In the rows, zero is written as 128.
Two labels a row:
[115 114 102 124 144 148 124 151 165 134 137 107 163 118 121 155  84  99
 116 106 111 177 180 109 125 107 142 119 120 150]
L & T
[152 111  93 135 115 125 103 113  90 102 132 158 160 126 138 130  86  67
 129 124 146 113  94 132 131 118  94 109 108 136]
M & F
[154  92  86 124 126 128 120 128 115  47 142 126 176 138 131 118  72  68
 147 154 128 147 130 118 142 110 112 123 108 129]
M & T
[133 150  67 115 132 146 125 132 147  82 164 143 184 113 134 111  77 140
 129 138 131 181 104 113 140 137 125 103  75 143]
N & T
[122 123  88 106 144 158 128 148 175  95 139 126 164 102 105 119  84 117
 129 113 131 131 177 126 101 124 166 118 121 156]
X & T
[161  52  86 129 111 137 134 115  86   4 134  96 166 134 112 121  40   7
 148 121 132 125 127 139 140  78 109 123 109 151]
B & F
[116 104 111 133 142 131 141 139 155  90 130 127 167 131 111 117 104  64
 131 119 127 133 148  99 128 124 149 106 116 140]
L & T
[140  91 101 125 126 141 135 133 169 119 149 127 153 120 132 142 101  43
 130 124 132 146 132  94 147  92 109 120 112 158]
X & F
[149  96  83 104 102 132 134 118  98  89 138 131 135 125 129 117  72  46
 153 119 131 143 124 138 116 102  94 137 107 152]
M & F
[137 132  72  95 126 142 123 145 148  82 121 134 160 101 112 114  73 103
 149 122 115 163  96 139 103 133 125 104 121 154]
M & T
[149 125  89 111 122 133 118 137 139 104 144 136 152 112 126 111  80  78
 155 145 127 154 112 131 125 113 104 138  99 149]
M & F
[114  98 101 119 167 142 144 150 152 133 160  98 176 124 117 136  82 126
 116 112 115 186 156  94 141  99 141 124 106 136]
B & T
[137  86  64 111 138 122 122 129 105  43 155 130 176 120 121  94  66  80
 140 131 127 151 101 133 120 126 104 111  88 153]
M & T
[144 103  98 136 138 141 133 125 122  52 134 122 177 141 140 133  72  94
 117 131 104 154  97 120 142 105 120 114  82 146]
M & T
[143 105 114 116 141 126 129 134 131 104 136 111 162 124 129 141  91  97
 130 129  93 160  99 102 127 109 123 117  75 129]
N & T
[168  96  94 132 163 117 131 124 114  75 153 119 165 137 131 129  68  95
 121 128 124 137 115 121 132 137 109 123  92 124]
M & T
[134 144  59 122 131 147 122 128 100  50 150 140 178  92 129 106  81 135
 140 146 125 138 105 141 115 112 107 115  81 135]
M & T
[161  80  55  94 127 129 132 129  97  70 159 110 163 125 134 131  58  47
 136 125 126 146  86 141 123 110 107 131 105 135]
M & T
[155  75  53 111 115 157 141 179  93  81 157 122 180 108 136 108  58  75
 136 114 130 153 116 138 136  83  93 125  97 137]
B & T
[150  92  89 121 135 130 124 128 108  67 138 130 166 127 118 112  69  34
 132 127 129 149 129 100 138 105 118 121 110 151]
M & F
[142 104 111 113 142 137 144 141 162 117 135 113 169 126 128 110  87  97
 120 122 125 154 119  84 144  92 157 111  96 132]
X & T
[111 151  78  68 106 157 125 129 106  81 118 159 127 100 111  74 107 153
 169 127 123 109 159 174  80 131 126 109 149 159]
M & W
[136 103  94 117 138 144 125 150 164 102 143 131 183 123 124 122 101 105
 127 126 134 145 133  93 144 110  59 111  92 156]
X & F
[139 130  85 109 135 150 128 111 136  83 146 144 164 102 129  91  75 113
 157 125 116 155 114 157 104 153 131 116  92 144]
N & T
[129 115 126 106 138 144 138 145 158 107 144 117 183 109 106 125  91 123
 133 128 111 160 146 112 124 105 141 113 115 139]
X & T
[134 130  79 119 141 132 115 136 125  78 142 137 170 111 122 124  68 100
 140 140 124 163  93 115 116 119 126 172  88 145]
M & T
[138 107  70 124 119 178 128 140 130  76 139 123 172 109 136 114  67  86
 120 125 132 144 127 161 125 105 109 119  94 142]
M & T
[117 116 136  95 137 164 123 151 195 124 140 126 138 119 100 127  95  85
 139 123 123 157 146  88 119  94 131 123 118 167]
X & T
[132 159 106 128 128 136 125 119 141  95 125 154 123 115 141 100 147 214
 145 135 129  73 168 141  96 137 122 103 148 119]
M & W
